m =
[[124 128 132 126 131]
 [118 133 131 124 128]
 [125 118 133 131 124]
 [131 124 128 132 126]
 [129 133 125 118 133]
 [126 131 132 127 127]
 [127 127 149 124 118]
 [133 125 118 133 131]
 [128 132 126 131 132]
 [132 126 131 132 127]
 [127 149 124 118 134]
 [133 131 124 128 132]
 [132 127 127 149 124]
 [131 132 127 127 149]]
m[0,0]	124
m[10,2]	124
m[3,2]	128
m[3,1]	124
m[12,1]	127
m[3,3]	132
m[1,1]	133
m[1,3]	124
m[7,0]	133
m[7,2]	118
m[13,1]	132
m[:, 2]	[132, 131, 133, 128, 125, 132, 149, 118, 126, 131, 124, 124, 127, 127]
m[6]	[127, 127, 149, 124, 118]
m[12,3]	149
m[7]	[133, 125, 118, 133, 131]
m[0,1]	128
m[:, 0]	[124, 118, 125, 131, 129, 126, 127, 133, 128, 132, 127, 133, 132, 131]
m[3]	[131, 124, 128, 132, 126]
m[:, 1]	[128, 133, 118, 124, 133, 131, 127, 125, 132, 126, 149, 131, 127, 132]
m[12]	[132, 127, 127, 149, 124]
m[9,1]	126
m[9,3]	132
m[5,2]	132
m[8,1]	132
m[2,4]	124
m[9,4]	127
m[13,4]	149
m[7,1]	125
m[13]	[131, 132, 127, 127, 149]
m[1,2]	131

B =
[[103 128 131 128 148]
 [136 130 144 130 120]
 [138 130 149 121 103]
 [125 132 123 131 126]
 [111 130 126 120 149]
 [125 131 129 123 137]
 [102 129 122 126 142]
 [102 127 127 134 153]
 [139 127 146 126 112]
 [147 131 137 124 106]
 [142 136 127 132 124]
 [119 129 137 132 128]]
Rows and columns are counted from 0.
(0, 0)	103
(2, 4)	103
(4, 0)	111
(10, 3)	132
(5, 3)	123
(11, 4)	128
(11, 1)	129
(6, 4)	142
(8, 1)	127
(11, 3)	132
(3, 3)	131
(6, 3)	126
(8, 2)	146
(0, 4)	148
(2, 1)	130
(10, 2)	127
(3, 0)	125
(5, 4)	137
(6, 0)	102
(2, 3)	121
(9, 3)	124
(8, 3)	126

arr =
[[145 115 141 150]
 [146 116 141 153]]
arr[0][0] = 145
arr[1][2] = 141
arr[1] = [146, 116, 141, 153]

data =
130  128  129  127
111  122  125  130
145  134  132  126
140  133  132  127
103  119  123  131
147  135  133  125
102  119  121  131
112  122  125  130
128  128  129  128
148  136  134  126
147  134  132  125
105  120  122  131
Indices start at 0.
row 0 col 0 = 130
row 0 col 2 = 129
row 11 col 0 = 105
row 6 col 2 = 121
row 5 col 3 = 125
row 11 col 2 = 122
row 7 col 3 = 130
row 1 col 1 = 122
row 0 col 1 = 128
row 9 col 2 = 134
row 7 col 0 = 112
row 5 col 2 = 133
row 4 col 0 = 103
row 5 col 1 = 135
row 7 col 2 = 125

A =
[[113 135 148 141 124 156 138 126 126 130 130 150 114]
 [114 135 132 135 145 137 125 150 128 124 114 118 128]
 [139 125 139 134 135 131 127 126 148 134 128 121 135]
 [133 127 138 128 135 130 132 141 109 135 137 149 123]
 [128 129 128 127 128 130 130 130 129 130 129 127 129]]
A[0][-13]	113
A[1][-12]	135
A[2][10]	128
A[-2][3]	128
A[0][4]	124
A[0][5]	156
A[-4][-8]	137
A[-4][4]	145
A[4]	[128, 129, 128, 127, 128, 130, 130, 130, 129, 130, 129, 127, 129]
A[-3][3]	134
A[-1][-6]	130
A[2][4]	135
A[1][-11]	132
A[2][5]	131
A[-5][-12]	135
A[:, 3]	[141, 135, 134, 128, 127]
A[-1][-2]	127
A[:, 11]	[150, 118, 121, 149, 127]
A[:, 12]	[114, 128, 135, 123, 129]
A[3][8]	109
A[:, -7]	[138, 125, 127, 132, 130]
A[0][-10]	141

x =
array([[133, 132, 131, 124, 129, 123, 123, 136],
       [128, 117, 120, 122, 125, 133, 129, 124],
       [139, 135, 133, 138, 143, 123, 133, 136],
       [139, 128, 118, 138, 143, 132, 133, 126],
       [131, 135, 136, 138, 135, 122, 131, 136],
       [120, 125, 131, 130, 122, 127, 124, 133],
       [125, 126, 118, 122, 125, 136, 132, 123],
       [126, 129, 124, 129, 121, 126, 124, 125],
       [124, 111, 118, 119, 123, 139, 131, 121],
       [118, 111, 128, 119, 116, 134, 123, 121],
       [134, 130, 127, 121, 129, 126, 126, 125],
       [118, 109, 132, 129, 110, 131, 122, 127],
       [118, 121, 132, 119, 120, 128, 123, 121],
       [131, 109, 118, 130, 125, 143, 129, 132],
       [138, 130, 136, 139, 150, 121, 131, 131],
       [134, 125, 134, 132, 132, 125, 127, 133]])
x[0][0] -> 133
x[-10][6] -> 132
x[7][-7] -> 129
x[12][5] -> 128
x[-13][5] -> 132
x[-4][2] -> 132
x[2][4] -> 143
x[-1][0] -> 134
x[6][-1] -> 123
x[-11][4] -> 122
x[-7][-1] -> 121
x[-1][-6] -> 134
x[14][2] -> 136
x[7] -> [126, 129, 124, 129, 121, 126, 124, 125]
x[:, 6] -> [123, 129, 133, 133, 131, 124, 132, 124, 131, 123, 126, 122, 123, 129, 131, 127]
x[:, -4] -> [129, 125, 143, 143, 135, 122, 125, 121, 123, 116, 129, 110, 120, 125, 150, 132]
x[-15][-1] -> 124
x[-2][-7] -> 130
x[-2][4] -> 150
x[-7][1] -> 111
x[12][7] -> 121
x[:, 7] -> [136, 124, 136, 126, 136, 133, 123, 125, 121, 121, 125, 127, 121, 132, 131, 133]
x[-10] -> [125, 126, 118, 122, 125, 136, 132, 123]
x[-13][1] -> 128
x[-3][4] -> 125
x[11][3] -> 129
x[9] -> [118, 111, 128, 119, 116, 134, 123, 121]
x[-16][5] -> 123
x[-3] -> [131, 109, 118, 130, 125, 143, 129, 132]
x[-16][4] -> 129
x[-1][3] -> 132
x[-6][1] -> 130
x[-1][-2] -> 127
x[-5][-6] -> 132
x[:, -5] -> [124, 122, 138, 138, 138, 130, 122, 129, 119, 119, 121, 129, 119, 130, 139, 132]
x[6][-8] -> 125
x[5][0] -> 120

a =
[[123 149 121 123 128 125 118 136 133 140]
 [130 126 119 123 130 117 135 122 125 119]
 [130 121 130 126 113 145 125 114 113 135]
 [124 126 140 140 130 125 131 116 119 124]
 [126 124 123 127 116 123 137 122 117 122]
 [140 120 113 130 118 117 135 132 122 133]
 [116 138 144 142 126 130 116 132 107 123]
 [132 132 115 134 137 131 120 137 120 128]
 [122 117 140 142 134 115 130 134 126 118]
 [119 120 120 116 147 111 139 117 157 131]
 [119 101 138 141 141 113 122 131 129 116]
 [128 128 128 121 131 125 121 141 114 123]
 [122 115 146 129 127 123 121 125 112 121]]
a[0, 0] => 123
a[1, 5] => 117
a[9, 7] => 117
a[7, 0] => 132
a[4, 1] => 124
a[5, 9] => 133
a[1, 7] => 122
a[:, 2] => [121, 119, 130, 140, 123, 113, 144, 115, 140, 120, 138, 128, 146]
a[12, 5] => 123
a[4, 6] => 137
a[1, 9] => 119
a[1, 3] => 123
a[:, 1] => [149, 126, 121, 126, 124, 120, 138, 132, 117, 120, 101, 128, 115]
a[:, 0] => [123, 130, 130, 124, 126, 140, 116, 132, 122, 119, 119, 128, 122]
a[8, 7] => 134
a[4, 3] => 127
a[9, 3] => 116
a[8, 0] => 122
a[:, 4] => [128, 130, 113, 130, 116, 118, 126, 137, 134, 147, 141, 131, 127]
a[9, 6] => 139
a[5, 0] => 140
a[3, 2] => 140
a[9] => [119, 120, 120, 116, 147, 111, 139, 117, 157, 131]
a[3, 9] => 124
a[0, 8] => 133
a[2] => [130, 121, 130, 126, 113, 145, 125, 114, 113, 135]
a[12, 2] => 146
a[11, 5] => 125
a[10, 7] => 131
a[:, 9] => [140, 119, 135, 124, 122, 133, 123, 128, 118, 131, 116, 123, 121]
a[7, 7] => 137
a[:, 5] => [125, 117, 145, 125, 123, 117, 130, 131, 115, 111, 113, 125, 123]
a[9, 8] => 157
a[10, 2] => 138
a[12, 6] => 121
